Below is a small trained network, with its code and all its weights. Each question gives an input and a class and asks what happens when units are switched off, that is, made to give their printed mean instead of their output.

import numpy as np


def w(rows, s, z=0):
    codes = np.array(rows[::2]) - 128.0
    scale = np.full(codes.shape[1], s)
    scale[-1] = z or s
    return codes * scale


def f(y):
    return y / 2 * (1 + np.tanh(0.7978845608 * (y + 0.044715 * y**3)))


def log_softmax(a):
    a = a - a.max(-1, keepdims=True)
    return a - np.log(np.exp(a).sum(-1, keepdims=True))


def net(x, mask):
    res = np.array(x, float).reshape(1, 3) / 4 @ E
    y = f(res @ A[0][:, :-1].T + A[0][:, -1])
    res = res + np.where(mask, y, B[0][:, -1]) @ B[0][:, :-1]
    return log_softmax(res[-1] @ U[:, :-1].T + U[:, -1])


A, B = {}, {}
E = w([
[221,176,189,185,120,19,249],'x0',
[184,165,145,23,181,198,223],'x1',
[155,2,183,32,94,101,141],'x2',
],0.0068)
A[0] = w([
[66,121,90,141,117,92,23,130],'N0',
[213,149,111,92,172,218,159,42],'N1',
[172,169,122,32,253,216,216,144],'N2',
[173,3,157,39,79,76,115,165],'N3',
[156,164,112,25,124,156,197,65],'N4',
[109,230,19,187,141,147,124,135],'N5',
[159,115,123,154,47,53,15,129],'N6',
[174,224,166,144,191,21,186,55],'N7',
[210,123,216,186,155,100,173,16],'N8',
[59,101,55,103,66,181,28,158],'N9',
[185,88,187,121,98,44,193,191],'N10',
[121,151,119,73,132,218,243,65],'N11',
[61,188,44,105,144,177,59,141],'N12',
[19,114,68,57,146,216,62,21],'N13',
[115,54,215,14,76,84,125,155],'N14',
[137,57,180,77,111,50,93,254],'N15',
],0.0057,0.0026)
B[0] = w([
[82,41,107,179,135,173,207,209],'N0',
[57,58,100,174,74,22,232,160],'N1',
[79,31,18,246,84,79,207,244],'N2',
[210,166,32,207,221,202,187,253],'N3',
[67,59,77,219,95,132,203,172],'N4',
[233,113,58,209,212,190,160,215],'N5',
[27,115,86,193,75,106,225,201],'N6',
[253,44,224,143,173,199,208,206],'N7',
[208,90,190,127,186,170,215,173],'N8',
[200,4,144,160,155,178,201,254],'N9',
[198,64,118,140,182,215,210,234],'N10',
[9,63,90,193,90,76,184,176],'N11',
[220,19,159,167,224,150,180,220],'N12',
[247,54,243,91,245,155,210,230],'N13',
[186,208,78,223,189,206,95,237],'N14',
[155,178,24,175,139,192,190,232],'N15',
],0.0046,0.005)
U = w([
[144,135,77,162,189,199,134,189],'0',
[12,31,63,184,85,95,170,229],'1',
[184,49,220,97,195,178,141,28],'2',
[63,142,62,50,68,134,89,140],'3',
[2,169,159,47,68,68,62,4],'4',
],0.005,0.0027)

Each question gives the input, the list of numbers given to net, and the class t.
The units are the neurons (one row each of A and B). Each row of codes is followed by its name. A weight is (code - 128) times the scale printed after its matrix; where a second scale follows, it is the last column's (A, B and U).
mask holds one flag per neuron, in row order. A switched-off neuron (its flag False) gives its mean, the last column of its row in B, instead of its output. The means were averaged over made-up inputs and are rounded, as every weight is.
A unit's drop is (log p(t) with every unit on - log p(t) with that unit switched off) / (log p(t) with every unit on - log p(t) with every unit switched off).
The circuit of an input: a set's keep is (log p(t) with only the set's units on - log p(t) with every unit switched off) / (log p(t) with every unit on - log p(t) with every unit switched off). Starting from the 12 units with the biggest drops (on a tie, the unit counted first), units are removed one at a time, each time the one whose removal leaves the highest keep (on an exact tie, the one counted first), for as long as the keep stays at least 0.8.
circuit, biggest first: the units of the circuit, biggest drop first
unit that matters most: the unit with the biggest drop
top k neurons: the k neurons with the biggest drops, biggest first
drop when u is switched off: that unit's drop, to one decimal
input [3,-8,8], class 0: circuit, biggest first : [N3; N14]
input [8,-3,-2], class 2: unit that matters most : N7
input [8,8,-1], class 1: circuit, biggest first : [N2; N11]
input [1,-1,8], class 0: circuit, biggest first : [N3; N14; N15]
input [7,-6,-5], class 2: circuit, biggest first : [N7; N2]
input [-2,1,7], class 0: top 2 neurons : [N3; N14]
input [-5,-6,8], class 0: circuit, biggest first : [N3; N14]
input [0,5,7], class 0: circuit, biggest first : [N14; N3]
input [-8,-7,5], class 2: top 4 neurons : [N13; N9; N2; N12]
input [-8,-7,1], class 2: top 3 neurons : [N13; N9; N12]
input [-7,8,7], class 1: top 2 neurons : [N2; N11]
input [7,8,-4], class 1: top 4 neurons : [N2; N11; N1; N4]
input [-8,1,-7], class 2: top 2 neurons : [N13; N12]
input [-8,-4,-7], class 2: top 3 neurons : [N13; N12; N9]
input [-8,6,-5], class 2: top 2 neurons : [N13; N12]
input [-5,-8,8], class 0: top 4 neurons : [N3; N14; N15; N2]
input [-8,1,-4], class 2: top neuron : [N13]
input [-1,-3,-2], class 3: drop when N2 is switched off : 0.2
input [2,-1,1], class 3: drop when N5 is switched off : 0.1
input [-8,-6,8], class 0: drop when N3 is switched off : 0.5
input [-3,2,7], class 0: drop when N14 is switched off : 0.3
input [8,2,-6], class 2: top neuron : [N7]
